Below is a small trained network, with its code and all its weights. Each question gives an input and a class and asks what happens when units are switched off, that is, made to give their printed mean instead of their output.

import numpy as np


def w(rows, s, z=0):
    codes = np.array(rows[::2]) - 128.0
    scale = np.full(codes.shape[1], s)
    scale[-1] = z or s
    return codes * scale


def norm(h):
    return h / np.sqrt((h * h).mean(-1, keepdims=True) + 1e-5)


def f(y):
    return np.maximum(y, 0)


def log_softmax(a):
    a = a - a.max(-1, keepdims=True)
    return a - np.log(np.exp(a).sum(-1, keepdims=True))


def net(x, mask):
    res = np.array(x, float).reshape(1, 5) / 4 @ E
    u = 0
    for l in range(2):
        y = f(norm(res) @ A[l][:, :-1].T + A[l][:, -1])
        res = res + np.where(mask[u : u + 10], y, B[l][:, -1]) @ B[l][:, :-1]
        u += 10
    return log_softmax(norm(res)[-1] @ U[:, :-1].T + U[:, -1])


A, B = {}, {}
E = w([
[106,153,165,10,83,122,78,112],'x0',
[29,72,104,117,216,134,88,154],'x1',
[103,101,140,62,92,129,118,3],'x2',
[129,164,148,129,139,28,184,117],'x3',
[244,144,173,87,194,179,132,104],'x4',
],0.0048)
A[0] = w([
[74,167,92,142,123,176,125,145,5],'0.n0',
[143,129,114,46,2,191,75,75,161],'0.n1',
[103,165,113,135,183,61,96,109,116],'0.n2',
[43,91,114,148,82,95,146,108,43],'0.n3',
[216,154,133,169,123,187,120,242,84],'0.n4',
[198,189,127,16,112,54,159,115,248],'0.n5',
[243,157,122,168,91,33,180,37,138],'0.n6',
[200,102,129,242,134,195,164,14,91],'0.n7',
[93,162,153,122,179,144,85,104,80],'0.n8',
[89,122,110,212,47,101,136,204,139],'0.n9',
],0.0076,0.0027)
B[0] = w([
[113,77,185,168,158,62,181,142,147],'0.n0',
[89,82,202,81,83,251,214,40,235],'0.n1',
[102,63,167,124,200,161,126,193,166],'0.n2',
[118,167,125,55,240,116,135,66,193],'0.n3',
[197,123,100,24,163,153,172,255,215],'0.n4',
[128,5,182,144,52,54,100,76,254],'0.n5',
[64,200,255,117,121,203,229,189,238],'0.n6',
[214,149,40,208,247,121,90,96,206],'0.n7',
[139,118,45,95,80,140,179,68,153],'0.n8',
[72,148,190,193,28,192,89,59,225],'0.n9',
],0.0085,0.0068)
A[1] = w([
[163,108,198,135,22,91,140,134,49],'1.n0',
[124,161,75,157,120,118,147,179,123],'1.n1',
[246,149,60,83,142,71,59,159,56],'1.n2',
[87,125,29,45,129,133,106,172,71],'1.n3',
[68,210,123,214,107,91,70,112,9],'1.n4',
[65,129,120,174,166,93,43,191,100],'1.n5',
[55,87,123,130,123,78,90,108,57],'1.n6',
[173,146,156,100,77,172,126,100,222],'1.n7',
[160,37,101,112,146,33,81,135,43],'1.n8',
[142,133,102,192,49,133,116,199,91],'1.n9',
],0.012,0.0016)
B[1] = w([
[56,76,92,85,110,171,97,60,254],'1.n0',
[126,95,156,145,120,110,108,80,155],'1.n1',
[168,89,55,37,83,115,97,195,173],'1.n2',
[112,165,168,192,157,144,199,117,161],'1.n3',
[123,211,25,81,133,127,123,175,190],'1.n4',
[147,142,181,133,93,90,96,47,190],'1.n5',
[210,96,173,132,53,101,88,186,204],'1.n6',
[74,110,156,188,137,9,107,163,242],'1.n7',
[122,120,60,90,165,199,186,190,155],'1.n8',
[83,55,159,73,143,135,171,81,168],'1.n9',
],0.014,0.007)
U = w([
[69,249,45,154,130,148,137,124,24],'0',
[176,146,191,183,206,143,201,150,60],'1',
[163,219,113,121,58,66,32,131,32],'2',
[42,74,203,110,70,119,135,74,252],'3',
[197,88,44,51,156,154,138,215,145],'4',
[167,115,41,168,193,140,96,50,3],'5',
],0.011,0.0027)

Each question gives the input, the list of numbers given to net, and the class t.
The units are the neurons (one row each of A and B). Each row of codes is followed by its name. A weight is (code - 128) times the scale printed after its matrix; where a second scale follows, it is the last column's (A, B and U).
mask holds one flag per neuron, layer by layer. A switched-off neuron (its flag False) gives its mean, the last column of its row in B, instead of its output. The means were averaged over made-up inputs and are rounded, as every weight is.
A unit's drop is (log p(t) with every unit on - log p(t) with that unit switched off) / (log p(t) with every unit on - log p(t) with every unit switched off).
The circuit of an input: a set's keep is (log p(t) with only the set's units on - log p(t) with every unit switched off) / (log p(t) with every unit on - log p(t) with every unit switched off). Starting from the 12 units with the biggest drops (on a tie, the unit counted first), units are removed one at a time, each time the one whose removal leaves the highest keep (on an exact tie, the one counted first), for as long as the keep stays at least 0.8.
units of the circuit, in order: the units of the circuit, biggest drop first
most important unit: the unit with the biggest drop
top k neurons: the k neurons with the biggest drops, biggest first
k most important neurons of layer l: the k neurons of layer l with the biggest drops, biggest first
input [3,3,1,8,-8], class 2: units of the circuit, in order => 0.n1, 1.n6, 1.n4
input [1,3,3,6,-1], class 4: 2 most important neurons of layer 0 => 0.n1, 0.n9
input [-2,-7,-1,-2,5], class 1: 2 most important neurons of layer 0 => 0.n6, 0.n7
input [-7,-4,-1,5,7], class 1: most important unit => 0.n6
input [-8,-8,7,-7,2], class 1: units of the circuit, in order => 0.n7, 0.n6
input [-5,3,5,-7,1], class 5: top 2 neurons => 0.n4, 0.n7
input [-8,8,-1,-7,5], class 4: top 2 neurons => 1.n2, 0.n6
input [-3,-2,-4,3,-8], class 0: 2 most important neurons of layer 0 => 0.n5, 0.n9
input [0,3,-2,5,1], class 4: units of the circuit, in order => 0.n6, 1.n8, 0.n1
input [-5,0,-5,3,-8], class 0: top 3 neurons => 1.n4, 0.n9, 0.n5
input [4,-2,-4,5,-8], class 2: top 2 neurons => 1.n4, 0.n1
input [-7,-2,1,-4,-5], class 0: top 2 neurons => 0.n9, 1.n4
input [-7,7,0,1,3], class 5: top 3 neurons => 0.n5, 0.n4, 1.n5
input [-5,3,8,-1,7], class 5: units of the circuit, in order => 0.n7
input [-7,-4,0,-3,-4], class 0: 3 most important neurons of layer 0 => 0.n9, 0.n7, 0.n1
input [5,8,-2,-5,-2], class 1: 3 most important neurons of layer 0 => 0.n9, 0.n5, 0.n8
input [-2,-6,-7,1,7], class 4: 2 most important neurons of layer 0 => 0.n4, 0.n1
input [-3,8,2,-7,2], class 1: top 3 neurons => 0.n5, 1.n3, 0.n9
input [5,7,3,5,8], class 4: 4 most important neurons of layer 0 => 0.n6, 0.n9, 0.n1, 0.n2
input [-3,1,-5,-4,1], class 4: units of the circuit, in order => 0.n4
input [-3,7,0,5,-5], class 2: top 2 neurons => 0.n1, 0.n4
